Below are the code and all the weights of a small trained network. Each question names an input and a class and asks about switching units off, where a switched-off unit gives its printed mean instead of its output.

import numpy as np


def w(rows, s, z=0):
    codes = np.array(rows[::2]) - 128.0
    scale = np.full(codes.shape[1], s)
    scale[-1] = z or s
    return codes * scale


def f(y):
    return y / 2 * (1 + np.tanh(0.7978845608 * (y + 0.044715 * y**3)))


def log_softmax(a):
    a = a - a.max(-1, keepdims=True)
    return a - np.log(np.exp(a).sum(-1, keepdims=True))


def net(x, mask):
    res = np.array(x, float).reshape(1, 4) / 4 @ E
    y = f(res @ A[0][:, :-1].T + A[0][:, -1])
    res = res + np.where(mask, y, B[0][:, -1]) @ B[0][:, :-1]
    return log_softmax(res[-1] @ U[:, :-1].T + U[:, -1])


A, B = {}, {}
E = w([
[104,151,155,83,123,37,57,1,69,130,93,41],'x0',
[77,198,108,30,171,207,247,140,61,68,175,66],'x1',
[122,56,51,78,74,55,94,180,172,55,215,91],'x2',
[73,67,175,139,72,176,90,233,55,120,57,82],'x3',
],0.0075)
A[0] = w([
[82,225,172,59,169,201,211,121,59,105,126,111,193],'n1',
[191,197,62,91,201,47,197,2,186,125,192,158,51],'n2',
[111,214,188,178,184,157,148,104,86,181,70,165,97],'n3',
[166,152,90,157,165,102,154,73,136,116,184,169,249],'n4',
[116,108,140,110,144,88,76,71,70,135,119,106,92],'n5',
[96,158,57,77,146,130,181,139,92,46,190,51,133],'n6',
[74,129,149,77,99,46,98,26,83,128,87,44,85],'n7',
[71,183,122,65,147,135,177,135,65,107,173,122,82],'n8',
[129,204,202,193,188,181,166,55,77,186,56,149,133],'n9',
[138,67,74,85,74,48,87,146,196,80,185,126,74],'n10',
[192,110,125,163,136,193,179,246,156,163,140,187,117],'n11',
[130,115,59,67,107,96,126,166,125,66,189,69,94],'n12',
[207,46,161,227,27,36,20,84,197,224,57,207,132],'n13',
[117,81,70,64,100,50,135,142,123,51,194,79,187],'n14',
[107,153,203,118,137,197,161,126,64,232,39,142,163],'n15',
[58,84,203,116,75,138,115,180,100,131,68,106,62],'n16',
[82,54,204,107,44,128,96,204,53,111,47,63,163],'n17',
[166,173,152,155,168,136,165,116,103,201,80,166,58],'n18',
[148,90,67,186,116,217,224,246,176,81,178,214,102],'n19',
[49,100,136,120,100,168,138,169,57,93,82,79,110],'n20',
[104,137,129,80,112,101,83,71,83,124,110,29,95],'n21',
[127,143,143,147,123,90,106,69,81,99,121,58,237],'n22',
[86,33,57,110,60,109,108,176,128,69,157,69,169],'n23',
],0.0098,0.013)
B[0] = w([
[146,72,153,91,111,68,69,180,105,129,94,128,234],'n1',
[216,135,80,40,187,202,72,70,206,168,201,193,183],'n2',
[109,163,96,82,92,161,148,147,189,71,93,78,184],'n3',
[139,141,159,133,188,183,76,173,104,213,137,145,212],'n4',
[94,123,166,79,29,125,163,76,207,67,181,185,152],'n5',
[146,60,150,88,104,57,80,163,96,118,111,120,193],'n6',
[51,149,176,157,64,107,161,82,170,111,183,176,181],'n7',
[166,34,117,1,43,58,57,124,140,31,127,147,164],'n8',
[110,179,74,136,99,163,187,187,190,74,93,61,213],'n9',
[145,156,64,112,55,168,180,124,185,37,79,70,177],'n10',
[58,132,188,176,93,120,150,87,157,131,181,168,217],'n11',
[142,173,90,96,82,173,172,164,186,76,75,84,171],'n12',
[169,65,151,45,116,48,85,166,90,104,93,123,254],'n13',
[101,180,124,145,128,163,119,191,157,119,85,91,208],'n14',
[133,181,135,129,141,147,147,172,150,139,70,100,214],'n15',
[207,105,71,46,138,192,86,51,197,128,199,165,158],'n16',
[177,131,117,82,208,188,79,117,146,185,158,157,215],'n17',
[163,119,74,60,49,146,169,76,187,12,129,137,155],'n18',
[53,161,193,153,72,110,140,70,187,147,165,181,242],'n19',
[181,107,74,80,181,169,82,70,129,160,164,173,173],'n20',
[79,141,181,173,73,122,173,64,176,86,191,171,167],'n21',
[57,153,198,189,146,130,153,151,129,181,137,162,201],'n22',
[130,191,124,114,119,152,126,181,165,154,73,79,208],'n23',
],0.013,0.019)
U = w([
[123,181,86,132,113,166,157,148,142,92,82,65,112],'0',
[59,152,161,145,100,108,150,86,137,118,174,158,122],'1',
[169,64,124,104,113,47,107,140,113,96,101,114,72],'2',
[195,146,86,114,172,192,112,95,135,148,172,146,100],'3',
[89,165,174,172,189,139,122,185,89,187,89,100,228],'4',
[235,44,186,251,156,237,248,181,7,7,195,188,4],'5',
[241,28,76,253,90,125,151,9,10,11,234,87,4],'6',
],0.024,0.022)

Each question gives the input, the list of numbers given to net, and the class t.
The units are the neurons (one row each of A and B). Each row of codes is followed by its name. A weight is (code - 128) times the scale printed after its matrix; where a second scale follows, it is the last column's (A, B and U).
mask holds one flag per neuron, in row order. A switched-off neuron (its flag False) gives its mean, the last column of its row in B, instead of its output. The means were averaged over made-up inputs and are rounded, as every weight is.
A unit's drop is (log p(t) with every unit on - log p(t) with that unit switched off) / (log p(t) with every unit on - log p(t) with every unit switched off).
The circuit of an input: a set's keep is (log p(t) with only the set's units on - log p(t) with every unit switched off) / (log p(t) with every unit on - log p(t) with every unit switched off). Starting from the 12 units with the biggest drops (on a tie, the unit counted first), units are removed one at a time, each time the one whose removal leaves the highest keep (on an exact tie, the one counted first), for as long as the keep stays at least 0.8.
units of the circuit, in order: the units of the circuit, biggest drop first
unit that matters most: the unit with the biggest drop
k most important neurons: the k neurons with the biggest drops, biggest first
drop of u: that unit's drop, to one decimal
input [5,-3,1,6], class 3: 3 most important neurons : [n17 n19 n16]
input [-4,0,3,-5], class 3: units of the circuit, in order : [n2]
input [6,2,8,-8], class 0: 4 most important neurons : [n14 n10 n12 n17]
input [1,-6,6,0], class 0: 4 most important neurons : [n10 n1 n23 n14]
input [1,-7,7,2], class 0: 3 most important neurons : [n10 n23 n1]
input [8,8,6,0], class 1: 2 most important neurons : [n7 n21]
input [7,-6,-7,-7], class 0: 3 most important neurons : [n9 n19 n3]
input [4,-6,-2,-7], class 3: 4 most important neurons : [n2 n1 n4 n6]
input [7,6,3,3], class 1: 2 most important neurons : [n7 n21]
input [5,7,-5,-3], class 2: 2 most important neurons : [n1 n8]
input [5,6,0,2], class 2: 2 most important neurons : [n1 n19]
input [5,1,-4,-6], class 3: 3 most important neurons : [n2 n19 n11]
input [3,-5,3,-5], class 2: 2 most important neurons : [n13 n17]
input [4,0,-1,6], class 3: unit that matters most : n17
input [-3,4,3,6], class 3: drop of n18 : 0.0
input [5,-6,0,-1], class 2: drop of n11 : 2.6
input [0,2,-8,-8], class 0: drop of n16 : 0.4
